Here is a tiny trained network, its code and every weight. The questions are about switching its units off for an input and a class, where a switched-off unit gives its printed mean instead of its output.

import numpy as np


def w(rows, s, z=0):
    codes = np.array(rows[::2]) - 128.0
    scale = np.full(codes.shape[1], s)
    scale[-1] = z or s
    return codes * scale


def norm(h):
    return h / np.sqrt((h * h).mean(-1, keepdims=True) + 1e-5)


def f(y):
    return np.maximum(y, 0)


def log_softmax(a):
    a = a - a.max(-1, keepdims=True)
    return a - np.log(np.exp(a).sum(-1, keepdims=True))


def net(x, mask):
    res = np.array(x, float).reshape(1, 7) / 4 @ E
    u = 0
    for l in range(2):
        y = f(norm(res) @ A[l][:, :-1].T + A[l][:, -1])
        res = res + np.where(mask[u : u + 10], y, B[l][:, -1]) @ B[l][:, :-1]
        u += 10
    return log_softmax(norm(res)[-1] @ U[:, :-1].T + U[:, -1])


A, B = {}, {}
E = w([
[128,128,128],'x0',
[128,128,127],'x1',
[106,12,130],'x2',
[128,129,127],'x3',
[129,128,129],'x4',
[57,140,63],'x5',
[56,138,203],'x6',
],0.011)
A[0] = w([
[139,197,128,184],'0.n1',
[118,86,144,58],'0.n2',
[120,161,85,43],'0.n3',
[33,135,147,1],'0.n4',
[156,51,62,11],'0.n5',
[148,77,164,30],'0.n6',
[169,146,70,21],'0.n7',
[105,170,100,43],'0.n8',
[122,105,9,1],'0.n9',
[51,140,208,173],'0.n10',
],0.013,0.0059)
B[0] = w([
[137,196,177,218],'0.n1',
[132,130,160,146],'0.n2',
[130,187,99,140],'0.n3',
[78,124,66,163],'0.n4',
[203,104,151,168],'0.n5',
[183,105,129,150],'0.n6',
[65,220,233,144],'0.n7',
[110,199,91,144],'0.n8',
[97,65,2,172],'0.n9',
[123,105,218,254],'0.n10',
],0.0084,0.0069)
A[1] = w([
[189,31,51,114],'1.n1',
[149,81,100,122],'1.n2',
[40,158,99,129],'1.n3',
[78,59,95,84],'1.n4',
[111,46,145,126],'1.n5',
[153,207,9,8],'1.n6',
[189,225,112,104],'1.n7',
[215,209,44,142],'1.n8',
[178,152,72,109],'1.n9',
[35,214,187,124],'1.n10',
],0.012)
B[1] = w([
[230,223,120,208],'1.n1',
[150,154,81,163],'1.n2',
[124,189,98,183],'1.n3',
[49,139,70,156],'1.n4',
[63,79,95,198],'1.n5',
[36,150,147,144],'1.n6',
[113,9,150,195],'1.n7',
[34,13,160,218],'1.n8',
[84,129,183,156],'1.n9',
[193,175,66,254],'1.n10',
],0.012,0.0069)
U = w([
[125,41,189,241],'0',
[13,110,79,148],'1',
[247,87,109,77],'2',
[146,103,3,93],'3',
[185,187,222,2],'4',
[114,227,93,140],'5',
],0.03,0.0052)

Each question gives the input, the list of numbers given to net, and the class t.
The units are the neurons (one row each of A and B). Each row of codes is followed by its name. A weight is (code - 128) times the scale printed after its matrix; where a second scale follows, it is the last column's (A, B and U).
mask holds one flag per neuron, layer by layer. A switched-off neuron (its flag False) gives its mean, the last column of its row in B, instead of its output. The means were averaged over made-up inputs and are rounded, as every weight is.
A unit's drop is (log p(t) with every unit on - log p(t) with that unit switched off) / (log p(t) with every unit on - log p(t) with every unit switched off).
The circuit of an input: a set's keep is (log p(t) with only the set's units on - log p(t) with every unit switched off) / (log p(t) with every unit on - log p(t) with every unit switched off). Starting from the 12 units with the biggest drops (on a tie, the unit counted first), units are removed one at a time, each time the one whose removal leaves the highest keep (on an exact tie, the one counted first), for as long as the keep stays at least 0.8.
circuit, biggest first: the units of the circuit, biggest drop first
unit that matters most: the unit with the biggest drop
k most important neurons: the k neurons with the biggest drops, biggest first
k most important neurons of layer l: the k neurons of layer l with the biggest drops, biggest first
drop when u is switched off: that unit's drop, to one decimal
input [6,-6,4,7,3,-1,0], class 2: unit that matters most => 1.n1
input [-7,1,-7,1,8,-8,-3], class 0: circuit, biggest first => [1.n8, 1.n7]
input [4,6,4,4,-7,-8,-1], class 2: 2 most important neurons of layer 0 => [0.n10, 0.n1]
input [4,3,7,4,4,-2,-3], class 2: 2 most important neurons => [1.n1, 0.n5]
input [-6,-4,-1,-7,-2,-8,-1], class 0: 3 most important neurons => [0.n10, 1.n10, 1.n1]
input [-7,6,3,0,7,-8,0], class 2: 2 most important neurons => [1.n8, 0.n10]
input [-6,1,1,3,-3,2,0], class 3: circuit, biggest first => [0.n9, 1.n1]
input [-2,0,-6,-8,-7,1,-1], class 1: 3 most important neurons => [1.n8, 0.n10, 1.n7]
input [-4,-8,-6,-4,-7,-7,-1], class 0: circuit, biggest first => [1.n7, 1.n8]
input [-5,-7,0,-5,3,7,-4], class 1: 4 most important neurons => [1.n8, 1.n10, 1.n6, 0.n7]
input [6,4,2,3,7,7,-1], class 3: 2 most important neurons of layer 0 => [0.n9, 0.n1]
input [6,4,-5,8,4,-1,-4], class 0: 2 most important neurons => [1.n8, 1.n7]
input [-7,-2,7,2,6,-4,0], class 2: 2 most important neurons => [1.n1, 1.n8]
input [-6,8,3,5,-4,6,0], class 3: circuit, biggest first => [1.n8]
input [-7,-5,4,-6,-6,-4,0], class 2: 3 most important neurons => [1.n8, 0.n10, 1.n1]
input [1,2,6,8,2,7,-1], class 3: 2 most important neurons of layer 1 => [1.n1, 1.n8]
input [3,6,-1,-7,-5,5,8], class 5: 2 most important neurons => [1.n10, 1.n8]
input [-4,2,0,4,5,6,6], class 5: 2 most important neurons of layer 1 => [1.n10, 1.n8]
input [-8,6,-5,7,7,-2,-3], class 0: 2 most important neurons of layer 1 => [1.n8, 1.n7]
input [-3,-3,2,4,8,2,0], class 3: 2 most important neurons of layer 1 => [1.n1, 1.n5]
input [4,8,-2,5,-6,1,-2], class 1: 2 most important neurons => [1.n8, 0.n10]
input [-6,4,-3,0,5,5,8], class 5: unit that matters most => 1.n10
input [-5,2,-6,-7,2,1,-8], class 1: 2 most important neurons => [0.n10, 1.n6]
input [6,2,5,1,8,-5,0], class 2: 3 most important neurons of layer 1 => [1.n8, 1.n1, 1.n7]
input [5,-3,1,-2,-3,0,-2], class 2: 2 most important neurons of layer 0 => [0.n5, 0.n4]
input [6,5,-7,-2,-2,2,-5], class 1: drop when 1.n5 is switched off => 0.0
input [-2,-2,-8,7,-2,5,-8], class 1: drop when 1.n8 is switched off => 0.2
input [-8,-8,0,6,5,8,-7], class 1: drop when 0.n7 is switched off => 0.3
input [8,0,-7,-4,0,6,-4], class 1: drop when 1.n8 is switched off => 0.4
